Below is a small trained network, with its code and all its weights. Each question gives an input and a class and asks what happens when units are switched off, that is, made to give their printed mean instead of their output.

import numpy as np


def w(rows, s, z=0):
    codes = np.array(rows[::2]) - 128.0
    scale = np.full(codes.shape[1], s)
    scale[-1] = z or s
    return codes * scale


def f(y):
    return y / 2 * (1 + np.tanh(0.7978845608 * (y + 0.044715 * y**3)))


def log_softmax(a):
    a = a - a.max(-1, keepdims=True)
    return a - np.log(np.exp(a).sum(-1, keepdims=True))


def net(x, mask):
    res = np.array(x, float).reshape(1, 5) / 4 @ E
    y = f(res @ A[0][:, :-1].T + A[0][:, -1])
    res = res + np.where(mask, y, B[0][:, -1]) @ B[0][:, :-1]
    return log_softmax(res[-1] @ U[:, :-1].T + U[:, -1])


A, B = {}, {}
E = w([
[62,86,168,99,135],'x0',
[203,114,201,42,87],'x1',
[58,147,166,116,63],'x2',
[194,2,104,116,163],'x3',
[101,124,85,62,94],'x4',
],0.0086)
A[0] = w([
[131,115,119,131,145,135],'neuron 0',
[145,100,138,131,144,99],'neuron 1',
[125,132,110,191,80,146],'neuron 2',
[249,109,213,154,119,145],'neuron 3',
[107,235,74,190,107,155],'neuron 4',
[114,85,155,219,89,109],'neuron 5',
[129,193,95,159,131,55],'neuron 6',
[131,206,205,76,133,56],'neuron 7',
[226,127,125,46,124,179],'neuron 8',
[125,119,110,115,102,26],'neuron 9',
[111,175,102,165,117,151],'neuron 10',
[111,140,136,173,107,215],'neuron 11',
[124,168,166,97,98,56],'neuron 12',
[153,144,122,58,12,189],'neuron 13',
[123,109,55,113,91,88],'neuron 14',
[122,161,53,138,197,251],'neuron 15',
[183,112,162,138,134,71],'neuron 16',
[83,47,121,175,172,145],'neuron 17',
[127,118,91,98,148,56],'neuron 18',
[21,108,232,151,71,224],'neuron 19',
[133,162,170,107,106,10],'neuron 20',
[127,106,71,91,153,81],'neuron 21',
[96,206,183,99,142,150],'neuron 22',
],0.015,0.0022)
B[0] = w([
[132,133,126,154,147,134],'neuron 0',
[151,106,113,165,142,144],'neuron 1',
[132,168,97,120,108,155],'neuron 2',
[255,122,93,145,75,210],'neuron 3',
[142,247,169,134,114,223],'neuron 4',
[125,137,41,120,138,158],'neuron 5',
[151,184,171,139,119,165],'neuron 6',
[159,127,112,36,91,185],'neuron 7',
[148,79,236,158,106,210],'neuron 8',
[101,127,151,132,136,128],'neuron 9',
[136,182,149,130,121,173],'neuron 10',
[117,160,111,100,120,162],'neuron 11',
[109,125,118,93,88,165],'neuron 12',
[1,104,99,168,38,207],'neuron 13',
[78,134,162,170,144,148],'neuron 14',
[93,178,174,210,186,179],'neuron 15',
[188,123,116,146,118,157],'neuron 16',
[111,106,85,155,219,181],'neuron 17',
[111,119,162,160,153,135],'neuron 18',
[121,85,117,8,247,248],'neuron 19',
[128,121,115,95,96,152],'neuron 20',
[105,105,146,184,146,150],'neuron 21',
[134,135,143,28,142,195],'neuron 22',
],0.031,0.014)
U = w([
[41,97,178,152,74,161],'0',
[91,134,118,202,181,47],'1',
[222,85,163,175,96,120],'2',
[113,253,153,117,134,183],'3',
[86,111,104,86,196,253],'4',
[131,84,152,89,39,114],'5',
[183,150,45,172,125,128],'6',
[86,122,125,27,104,36],'7',
],0.0072,0.0032)

Each question gives the input, the list of numbers given to net, and the class t.
The units are the neurons (one row each of A and B). Each row of codes is followed by its name. A weight is (code - 128) times the scale printed after its matrix; where a second scale follows, it is the last column's (A, B and U).
mask holds one flag per neuron, in row order. A switched-off neuron (its flag False) gives its mean, the last column of its row in B, instead of its output. The means were averaged over made-up inputs and are rounded, as every weight is.
A unit's drop is (log p(t) with every unit on - log p(t) with that unit switched off) / (log p(t) with every unit on - log p(t) with every unit switched off).
The circuit of an input: a set's keep is (log p(t) with only the set's units on - log p(t) with every unit switched off) / (log p(t) with every unit on - log p(t) with every unit switched off). Starting from the 12 units with the biggest drops (on a tie, the unit counted first), units are removed one at a time, each time the one whose removal leaves the highest keep (on an exact tie, the one counted first), for as long as the keep stays at least 0.8.
circuit, biggest first: the units of the circuit, biggest drop first
top k neurons: the k neurons with the biggest drops, biggest first
drop of u: that unit's drop, to one decimal
input [-7,5,5,2,5], class 0: circuit, biggest first	(neuron 13)
input [-1,-2,-5,3,-7], class 6: circuit, biggest first	(neuron 8; neuron 3)
input [-6,-4,-5,6,-6], class 6: circuit, biggest first	(neuron 3; neuron 17)
input [-2,-1,4,6,3], class 0: top 3 neurons	(neuron 19; neuron 3; neuron 15)
input [6,4,6,4,7], class 0: top 2 neurons	(neuron 13; neuron 22)
input [-2,3,5,3,-2], class 5: top 3 neurons	(neuron 15; neuron 13; neuron 17)
input [-4,7,-1,-8,3], class 7: top 2 neurons	(neuron 22; neuron 7)
input [1,5,5,6,3], class 0: top 3 neurons	(neuron 13; neuron 7; neuron 22)
input [8,3,0,-2,-8], class 7: top 2 neurons	(neuron 7; neuron 15)
input [5,-2,-7,1,-7], class 6: drop of neuron 19	0.2
input [5,-4,-6,3,-4], class 1: drop of neuron 19	0.1
input [-5,6,-4,-3,-2], class 2: drop of neuron 3	0.3
